Each row has a class, written after it.
[  37  116 -223   42  415  -33  -75   46  -89   59 -229   85   69 -150
  122  -17  195   -1    6 -143  183  -49 -186  -28  132   20  110  -34
 -206   66   45  175  130   47  264  231 -102  -41 -137  -31  -94]
K_84
[ 140 -483 -192 -551  426 -189 -386  -35  210  113   42  -57   47  193
 -449   13  341  -69  358 -167 -204   35  -50 -276   13  138   64 -162
  306 -187  254  130  311  189  158 -485  123 -200   90  141 -146]
K_84
[  77  250 -326  124  255    1 -236  -24  -55  124 -276  124   -5  -60
    6   21  169   24  -23 -185  -20  -81 -157   48  362  -47  168 -100
  -69   -4   25  118   94   94  156  261  -82 -109 -117   76 -235]
K_969
[  62  109 -315   79  504    9 -168   69  -80 -102 -109   40   70   -4
  118 -178  152 -103   75 -280  314 -171 -121  -44  194  -21  181 -210
 -189  116  164    0   68   27  246  326 -166 -124   71 -303 -161]
K_716
[  -9 -234 -186 -433  292   99   33 -179  141 -187  114   45   48  -52
 -197 -351  -65 -255  247  -22   49  -56  272   86  -93  508   17  -96
    3 -170  197   -7  -40  145 -123 -204   43 -167  332  154  -92]
K_428
[  46 -189   21  -54  269   30   84  311 -115 -149   76   17  148  244
  211  -72  -45 -208   83  161  113  139  182 -258   77  198 -151  -75
 -116  -80  303   60   22  -62  141  210 -193  -99   16  219 -135]
K_914
[   6  243   77 -391  112  -15   61  115 -290   68  259 -258   29 -147
  188 -234  196 -106  278  674  224  168   15  -58 -447 -430  -40  313
 -381  303  130  251  -87  -33 -149  343   69  238  346   72 -156]
K_914
[  52   22  -85 -230   50  298 -395 -101  -49 -190  -33 -126 -190   88
  -53 -393 -356   59   14 -157  360 -413    8   14 -414  -41    8   21
  213  232 -283  147   52  302   75 -128  -68  170  517 -260  272]
K_652
[   6  -68  189  130  158  138   76 -157  -67 -507 -368   91   69   41
  -20 -306  139  117   91 -160   76 -141  -51  366 -230 -248  398  -91
  202  185  -88  -62 -247   44   96 -200   22  212  347 -288    2]
K_102
[ -15  255 -312  146  390  102 -135  -48  -99 -135 -154   58   22 -117
  108 -127  245   67  191  -87  251 -174 -295   32  223  244  142 -130
  -82  135   18  185   24  -71  271  369 -152 -109   71 -127  -99]
K_652
[  78  160 -147  -29   61  147 -118  -82  396  350  256 -110  -24  -14
 -258  185  184  187  161  360    7 -150  131 -194  135  379  263  189
  178  251  106  180  176 -203  351  253  131  -15  143  309 -246]
K_652
[  44  -98  104 -510  241  -70 -181 -161  207  540   25 -156  101   -4
 -102    0  107 -165  140   92  131 -154 -266 -114   38  184  291   61
  -12   99  383  215  167 -122  398  -94  234   29  -54  414   -5]
K_969
[ -17 -233 -240 -178  -81 -106 -153  177  362  343  -49  124   71  -37
  -53  333   78  -16 -151  -98 -189  182   35 -179  365  172   59 -234
   -1 -109  348  -18  131   -5  119 -148  178 -209 -121  359 -166]
K_716
[ -24  -86 -154 -187  340 -149  129  203  -31  -75    1   95  141  121
   76 -128  -91  -99  135   78  123  120  105 -232  224  498  -89  -69
 -204  -61  286   82   72  -59  195  144 -129 -225  -28  325 -101]
K_671
[  20 -321  248  -62  157 -134   89  105  252  251  114   57  131  399
   23 -249  -40 -158  213   34   -5  -79  -37 -180   -2   58  219 -297
 -294   63  269   57  -39 -205  266  145  330    8  219  318   17]
K_716
[  34  144 -194  180  265   21  -76   13 -150  -16 -103  -27    8  -70
   90  -35  102 -102    8  -81  146 -141 -109  132  171   11   91  -50
 -173   69    6   14   95   18  167  387  -51   18 -112 -187  -48]
K_969
[ -26 -342  401 -156   54    8  184  240  114  261   -9 -171  222  428
  -60 -158   23 -426 -115   25  100 -130   26 -223 -181 -141  174  120
 -163  103  488  166  -71  -31  371 -169  184   22  162  445    2]
K_25
[  13  -29 -118   25  318  -14   14  203  -59  -54  -22  114  107  196
   65  -94  -64  -30  -89  132  148  160  221 -115  276  251 -137   42
   88   -7   58  -51   44   10   93  -95 -131 -120   61  385 -193]
K_130
[  19 -137  236  -69  217   51  -61   25   22 -475  145  160  139  203
 -156 -256    7 -153  102  -76  202  -73  -18  -20 -216  237  189  -24
  170  -38  218  -73 -374  100  106  183 -172 -127  218   82  -15]
K_914
[  39   81   85   44  223  -31   54  257 -154 -239 -202   62  178  -22
  357  -14  259  -15  -66  334 -248   53  154 -276  -38  132  190   89
  595  244    0   20 -285 -191  635 -230  -40  441  588  465    1]
K_845
[  14  -81  -18 -506  335  -13 -191  234  -62  -60  -80   12  100   48
   -3   38  -14 -110   32   -3  177   90  -75 -267  241  186 -120   25
  111   -6  185  160   50   85  216    5 -140 -270   16  252 -155]
K_428
[ 338   91  -11 -364   43    5 -362   75  309  468    1  -84  -50   96
 -131  484  276 -144  -52   96 -246  114 -111 -345   10 -172  147  163
  300 -149   34  229   81  -39  216 -161  -25   77   74  141    1]
K_84
[ -25  327 -126  173  257   65 -204  171  -76   93 -109   60   92  -35
  150  -65  211 -148  -19 -139  177  -57 -195   95  -26 -185  167   76
 -140  250   13  209   31   20   95  477  -71  -50  104  -56 -192]
K_671
[  -5  147  133 -243  474  111 -175   59   41 -207  205   -1  -51  117
  193 -446 -170 -182  352  -29  227 -114   43 -335 -262   -4   80 -224
  101   67   59  120 -139  -31 -111 -129 -165   53  373 -384   90]
K_652
[  52  235 -276  218  403   36 -159    3 -115 -114 -311   73   35 -152
   54 -182  177  -24   85 -227  158 -120 -138  120  216   47  159  -46
  -81   47   22    2  129  -28  262  311  -95  -37  -87 -158 -100]
K_914
[ -24  124 -237  118   54   86 -184  108 -106   -3 -253   76   43 -125
  121   48  142    0  -71 -313  175  -67 -161  216  273    5   75  -70
  -10  213   57   33  106   37  154  278 -134 -117  -12   33 -257]
K_914
[ 237   29 -456  180  437   81 -435  161   67  -76  -64  121 -150   74
 -209   -8  431  265  123 -216  277  136 -204 -223  -47 -280   79  -59
  189 -194  -86 -197 -356 -133   66  -32 -197  -86  218 -593   18]
K_671
[  90  -53   24 -443  320  -75  -67  228    9  -94   19  229   57   47
   19 -185 -253 -121   93   83  117  152  127 -322  295  407 -310   74
  -58   32  370   49  115  -32   66   45 -268 -261   -7  252 -323]
K_25
[  82  171 -276   81  470  -15 -267  153  -21  -73 -202  132   49 -208
  179   23  181   22  -26 -280  201  -70 -125   62  238   68  122  -77
    2  107   88  115  132  122  295  485 -230  -15    0 -202 -242]
K_794
[ -53  439  -60  393  448   13 -139 -127  -79   15  100    2  -15   30
 -163  311  415  338  244  379  -22  -44  213   68  -27 -239  406  138
  197   -4 -328  271 -179   82  -46   22  -14  383 -267  133 -201]
K_428
[  12   78 -239  201  203  124  -91    3 -157  -63 -275   63   74 -112
  126   -9   44 -244 -113 -147   85  -51 -139  151  -81 -175   40   21
 -153   63 -164  160  167   77  196  247  -39   73 -164  -86 -152]
K_84
[  69  -37 -125 -301  221    6   21  155  -19 -212  -78   89   62   74
  161 -160 -132 -105   25   21  157  218  213 -529  111  251 -299   10
 -118   88   38   82   61 -136  162 -201 -299  -34  167  340 -195]
K_716
[   9  -10  -79  -29  207  -84   21  140 -105  141  -33  174   85  248
  -16   25 -100 -169   47   53   38  -53  121  -94  277  230 -163  160
   49    4   99   76  118  -40  150 -122 -154 -177  -50  399 -165]
K_428
[  97 -127 -218 -374  417  -75  116  115   25  -20  -81   89  106  -87
  -19   14 -102  -19   54   57  111   62  154 -194  430  573 -105  -98
 -174   31  243   83  143    3  244 -168 -116 -139   51  432 -321]
K_716
[  94 -194   20 -199  118   20  -16  262 -146  -74  -75  154  160  219
  201 -296  -89 -111  -57  125   91  193  114 -222  238  195 -271   21
   51   29  198    0   84  -18  205  -30 -156  -71  311  480 -161]
K_45
[ 448  280  -39  340  615 -148  197  -14  219 -121  142   75   18   52
 -167   71  282   61  354    8  184  -23  258 -316 -129   -5  112  117
 -206 -148 -424  -57  242 -282  268  250 -355   64  192 -309   69]
K_652
[  84  -90 -137 -211  481  -93   39  264  -60   27   -2  164  105  148
  124  -99 -108 -151   86  118   99  165  154 -340  350  390 -158   12
 -142    2  212   40   56 -114  283    6 -198   31   88  218 -301]
K_25
[  80 -108 -203  -87   72  106   81 -205   38 -274  -31  141  -95 -154
  -41 -281  -84   -7  104 -221   40  -37  161  -81    4  479   10 -219
 -150  -32   29 -142   -3   -9 -107 -183 -218  -37   66 -221   71]
K_652
[ 159  307  -72 -488  506  140  138  -39  194 -382 -151 -259 -205 -298
   97   39    6  276  105  408  351  169  339 -473 -219  196  -75  355
   17  268 -422  123  -50 -245  298  -26 -174  320  282 -265  110]
K_969
[   7  -54  -57 -436  112   -7  -82  207  -13   15  -95   59   61   33
   45  -25 -144  -40 -129   85   27  160   48 -270  401   59 -184   -2
  112  143  150   73  180  149  160 -222 -112 -186   12  266 -242]
K_845
[ 135  495 -333  386  494 -247  132  196  216 -183 -332   43 -140 -189
 -163  899  478   88 -225 -130 -183  -47  -61 -245  526  117  358 -227
  161  242 -141   59 -199 -189  438 -431  -30  235 -600  -89 -329]
K_45
[  80  100 -271  -65  674  -97 -194   92  320 -196  -53   81 -277 -369
 -130  297  352  394  307 -380   15 -132   58 -394 -221  271 -118  -47
  276 -195   41  207  -24  151 -201 -528 -220 -149  138 -503  216]
K_84
[ 180   91 -110  140   37  344   -8 -292   59 -276   87  -70 -124  -69
 -186 -153  161  225   20  -64  176 -137  126   75 -280  139  300   -2
  158  108  -90 -222  -89   53 -106   12  -74   33  231 -255   99]
K_794
[ -27   82  174 -372 -326  135 -215 -146 -114 -417  364   42  -45 -283
 -177 -164  -97   19   47   81   62  -35 -322   13  -78  151 -170  -65
  405  305   59   23 -152  163 -156 -172 -184  -77   26 -106  -49]
K_671
[ 215  146 -234   96  173  388 -330  -76  170  -34   89   64  -78  129
 -125 -277   70  -16  -54   53  362 -110 -105   32 -357 -403  171  -41
  177  204 -193  -17 -102   54  117  134  -42  -48  303 -297  -26]
K_914
[ -59   14 -252  149  366   59 -143   55 -128  -14 -245   82   50  -57
  157  -22  106    2   23 -336   98 -193 -129   57  118   21  104  -79
  -77  125  -22  112  129   54  221  306  -99 -124   80 -191 -159]
K_130
[ -18 -226 -192  -84  272   68  -57 -104  -68 -299 -155   30   -3 -107
 -165 -609  -39 -109  121 -279  124    1  284   94 -414  101   73  -75
   13 -145   59 -203 -146  122 -203 -433   80   44  332   72   18]
K_671
[  83 -248   50 -357   21  257 -213 -176   95  -74  125  -96  -60 -197
 -388 -160 -149   91   45 -156   80 -246  -74   43 -192  -53  132 -115
  303   21   15    6   81  316   96   17   25 -329    5 -199   -6]
K_914
[  45  206 -419  136  531   28   64 -140    8 -161  143  -78 -150  -91
 -130  -42   45   73  250   -3  276 -285  378  129  -77   86   88  -63
 -177  -20 -321 -211 -128 -100   -9  -35  -75   76  172 -504  100]
K_794
[ 234  -17  -84 -202  549  196 -187  -35   31  392 -187  -93 -232  332
   93   36  180  251   98  369 -146  -77  292 -143  287  -81  117  163
  216  -71  -69   91  -19   31   22   11  198  -21  467   77   35]
K_716
[ 111 -345 -100 -322 -181 -119    7  -94  124  537  -88  -36   61  389
 -219  248  -89  199  193   46  -62  -49   31   12   24  186  248   16
 -241 -162   91  130  232  -51  205   16  157 -121  106  576   38]
K_130
[  46   56 -301  176  531  146 -131  -91  -78   11 -324   38   55  -15
  178  -33  170  -72   10 -187  196  -87 -153   53   12   50  119   13
 -124  -32 -101  215  180   15  264  360  -59   -1  -86  -41 -165]
K_84
[  54  174 -510 -252  643    0  -76 -190   85  124 -219 -349   71 -188
  223   68  316  278   55  224   87  -36  509   40 -144  350   43   81
 -452  118 -270  161  397 -162  116  170  176  366  421  196 -133]
K_102
[  77 -244   12 -176   75  158 -123  -66  108   80 -227  292   47  105
 -214 -426   34  177  184 -205  -34   97 -260  -92  104  -49  376 -234
  157   -3  238  128 -202  104  140 -141  -12 -217  190  231 -298]
K_130
[ 250  -91    5 -154  209 -172  -11  142  -50  203   39 -202   -4  -14
  -73  438  545  207  108  354  -39  121  -65 -198   76 -166  288   82
  179  264   98  136  227   35  378   26  233  267  106  400 -230]
K_45
[  41 -188   93 -232 -152  153 -187 -205  173 -243   48  333   64 -123
 -256 -199  158   81   74 -269  -19  111 -115  125 -257  350  101   14
  150  100   24  -47  -81  140 -147  -23 -155 -130  319   76  -39]
K_25
[ -86 -266  -15 -392  125 -199  -74   54  -23  -24 -134  154  171  120
   64 -164 -100 -151    4  -31   -5   32  -31 -177  106  350 -473  151
   -3  -65  149  162  221  -15  275  -91 -147 -244  110  479  -15]
K_25
[ -34   80 -110 -263  256   55 -476  -72  241 -127   28  -25  -48  -72
 -199 -295  230 -140   54 -123  254 -155  126   93 -115 -197  142  -62
  199  134  -67   31   41  246  161  178   64 -155  183  -57  169]
K_25
[ 198 -252  471 -399   82   16 -454  357   81  310 -218  -40   45  377
   55   44  326   -2  136 -212  -36 -139 -107 -166   84 -358  258   13
  327  236  505  205  138  157  157 -166  157   -5  611  498  -62]
K_845
[ 215  217 -318  445   22 -239  341  313  149  -37 -195  152 -265 -249
  135  533  412 -240  -98  -21 -214   42 -177 -260  532 -336   28 -242
  339  -63  249   60 -131   10  351 -282  -44 -198 -206  -23    8]
K_102
[  86  201  -10 -133 -135   -3 -160  -25  333  544  323 -129  -39   33
 -473  259  278 -232  156  319 -192  198  223   23    5  -61  364   49
  -39  -61  103   67  173   65 -262  -70  319 -104 -271  536  -24]
K_969
[  42  109  -81   87  336  140 -150  105 -170 -158 -339  156  129   12
  119 -217  213   17  120 -192  189  -10 -145   40  153   75  109   17
  -54  205   21   63   26 -101  234  215 -161  -25  226  121 -228]
K_845
[ 112 -132  -44 -140  278  286  -13  -24 -249 -361  -74   31  -37 -206
   91 -431  -54  -63   54  -65  190  -80 -116  -55 -245  -38  -62   42
  302  274   52  150   86  271  110 -199 -223   78  292 -307 -125]
K_671
[ -29 -165 -404 -209  413   54 -253 -169   63 -116  -40  -98    5  106
 -420 -316  123  -11  126 -342  238 -135  -21   68   44  318  315 -226
   55 -123   42 -103  -13  309   81 -121   90 -258  155   -4   27]
K_969
[ 114   69  -93 -164  304 -319   99  116  295  223  297 -247   16  119
   10  164  -15  153  -16  -11  215  -83  -41 -396   32  377  114 -312
  -10 -105  184  -74  -53 -192  310   -7   57  -53   49  174  107]
K_25
[  32  213 -124   35  310   66  -77  110  -86 -112  -37  -47   73 -127
   88  -25  143 -162  -51 -117  252  -71 -256 -141  339   71  147  -37
  -82  219  233   90   66   54  266  196  -76   32    3  -35 -303]
K_130
[  37  -66  -39 -132  346  -22   85  226  -75 -122 -122  137   26  179
  218 -165 -160 -142 -113  170   12  139  182 -342  316  270 -279 -132
   -3   87   79   25  -84 -147  243 -124 -129  -83  -86  386 -177]
K_794
[  20  103 -194  195  269   51 -269  -13  -66  -54 -323   93   63   27
   53 -147  236  -49   59 -315 -115 -127  -96   83   -8   77   43  -38
 -122   16  -14  118  142  -65   70  233  -61   25   41 -145  -91]
K_45
[ 210 -211  100 -446   57 -257  -59 -132  489  216   89   86  -99   97
 -445  268  105  129   43   27 -188   35 -164 -361  -66    1  -82  223
   93 -199  113  228   77  166   63 -245  158 -211  119  293  -62]
K_671
[  54  -18 -180  130  295   25  -87  -11  -75    5 -253   40   55   22
  286 -203   43 -127  -88 -120  134   -3 -105   52   85  -20  -31  -47
  -57  -19  -17  160  194   70  245  313  -53   47   66   57  -88]
K_102
[ -50  -49  197 -291  293   67 -185 -194   40 -355  163   19   87 -245
 -240 -259 -209 -147   49  -31  -26 -340  -42   68 -219   20  117 -256
  145   93   82  148  -67  302   53  -42   68  -83 -102  -79 -125]
K_716
[ 240   96 -252  202  866 -113  368   68 -100 -409 -392  190 -116  194
  495 -289  -71    2 -248  211  167  294  472 -213 -153 -146  -57   66
   96   99 -185 -187 -210  -66  -21 -253  -96  345  270  -11 -478]
K_84
[-203 -112   90  217   11  268 -262   71  306  161  -36   39  237  251
 -308  223  476   -7   99 -170  -53 -229   76 -102  105 -171  289  149
  164  157  463  161  282   33  123   26  145 -481    0  387 -216]
K_969
[ 157 -200   61 -106  245 -286    5  -67  427  312 -140   86  128  204
 -147 -242  123   21  310 -119 -173  -57 -230 -184 -310   89   78 -176
 -181 -368  246  266  242 -111  174 -268  275  -37  208  316  255]
K_45
[ 107  107 -176  -40  253  -57 -166   18  -90   55 -368  101   80   19
  168   22  235  -62 -117 -236   18  -39 -196    2  188 -129  222   69
   38   52   79  105  109  106  318  260 -145  -67   99  -28  -82]
K_671
[  64 -181 -199 -171  264  -80  -82  143  -30  -71 -121   37   92  127
    9 -273  -49 -108 -115  -32  157   56  119 -149  172  340 -140 -137
    7  -37  157   21  145  137  308 -151  -53  -30   68  481   -1]
K_25
[  85   51 -352   13  452   25 -204   38  -74   58 -456   66   17 -113
  212 -165  217    2  -76 -365  151  -31 -149   10  129  119  189 -131
  -65  164   70  181  172   64  323  196 -172  -10   -2  -77 -134]
K_102
[ 219   55 -169  -15  492 -140    3  244  -95 -175 -229 -105  -47  -20
  221  -62   46  222   93  -58  477 -226  185  -13  213  -38 -289   43
  -28   -2  201 -111  -59 -256  279  -91 -399   88  237 -339   -8]
K_969
[   2  154 -153  269  419  145 -118  111 -192 -245 -210   52   16 -102
   91   -9  149   63  173 -233  190 -221  -80    0  276   64  161 -111
  -39  233   28  156  104   43  276  361 -169   23  -26 -121 -283]
K_969
[  73  -56  -34 -111  -30  306 -207 -132  304   -6  -22  127   36   39
 -154 -184 -121    1   -3  -11  166 -176 -174 -101 -483  -97  194  144
  222  173  -59  166  -45   21  340  -42  110   63  468  129   -9]
K_794
[  13 -387  414   76  160 -257   45  129  295  264  168 -128  198  345
 -217  -79  -53 -160    8  -71  -30  -90   16 -122 -229   80  250 -120
  -61 -240  277   41   70   11  294  100  235   50 -278  244  206]
K_845
[ 218  131   20  -77 -216 -100 -113   26  511  307  537 -171    9  119
 -458  506  111 -183  109  184   95   68  118 -187 -148 -230  243  148
 -150 -140  109 -101  250  -76  -52  254  237 -103  -94  132  -26]
K_671
[-119 -379   61 -432  208 -225 -273   69   30  129  100    0  286  309
   68  -24  182 -159   84   -9   71  177    3  -12 -244   73  194    8
 -149   87  185  122  162  151   73  132  139  146  289  366 -126]
K_130
[  74   54  102   99  223  235   -2  -15 -110 -239  169   86  -83  140
 -246 -213 -192 -182   93  266  117 -146  122   79 -129  124  205  -63
  203  -24 -132   80 -440  140   81   88  -40  -27  -26  216   20]
K_130
[-101  -78    5 -402  211 -136 -124  248   39   30  134   46  238  232
   61 -148 -128 -379  -66   82  255  115   35 -181  332  193 -223   30
 -128  100  337   26  158   29  193   50  -66 -241    7  430 -234]
K_914
[ -63  147 -271   66  126   93 -156  -56   -3  -46 -136  -20   55  -92
  -77  -20  196  -83  -53 -126   60  -91 -189   43  238   31   49  -60
 -159   23   72   96  122   92  132  245  -14 -192 -190  -66  -96]
K_845
[ 124  -31   58 -154  215  -52    3  129   18  -10   -7   66   82  215
   85  -28  -34  -77   36  109   13   29  155 -249  314  194 -159  141
  126  -74  213   -2   44  -98  175  115 -184 -228  219  301 -160]
K_716
[ 160   16 -128 -185  -84  212 -278 -251   94 -273  -15  142 -160  -20
 -134 -226  166  181  436  -98  -51  -90  116   41 -228  -13   11  -48
  203  201    5   85   62   -6 -231 -181 -143   61  467  -20 -207]
K_794
[ -31  -81 -100 -307  507 -234 -142  -37   34  -18   31    0  -12 -425
  439    5  307  231  200 -195  292 -212  199  -68  169   28 -183  -26
 -138  -82  193  248  108  228  141   38 -368  285  280 -358  157]
K_84
[-105 -106   30  268  -70  322  -44  -49  -81 -436  112  -28   58   10
 -350 -466  143 -385  168 -115  270 -336  -24  131 -305 -104  -66  -75
 -187  196   94  -11  -13   51   52 -125   16 -154  -62 -104  246]
K_845
[ 107  -59 -218 -170  -90   60   36 -206  259  438  334 -205  131  293
  104  251   84  -94  -55  518  221 -152    1   10   13 -195   62 -230
  -18 -143   13  -10  183 -158  389   72  319 -157  221  565  230]
K_25
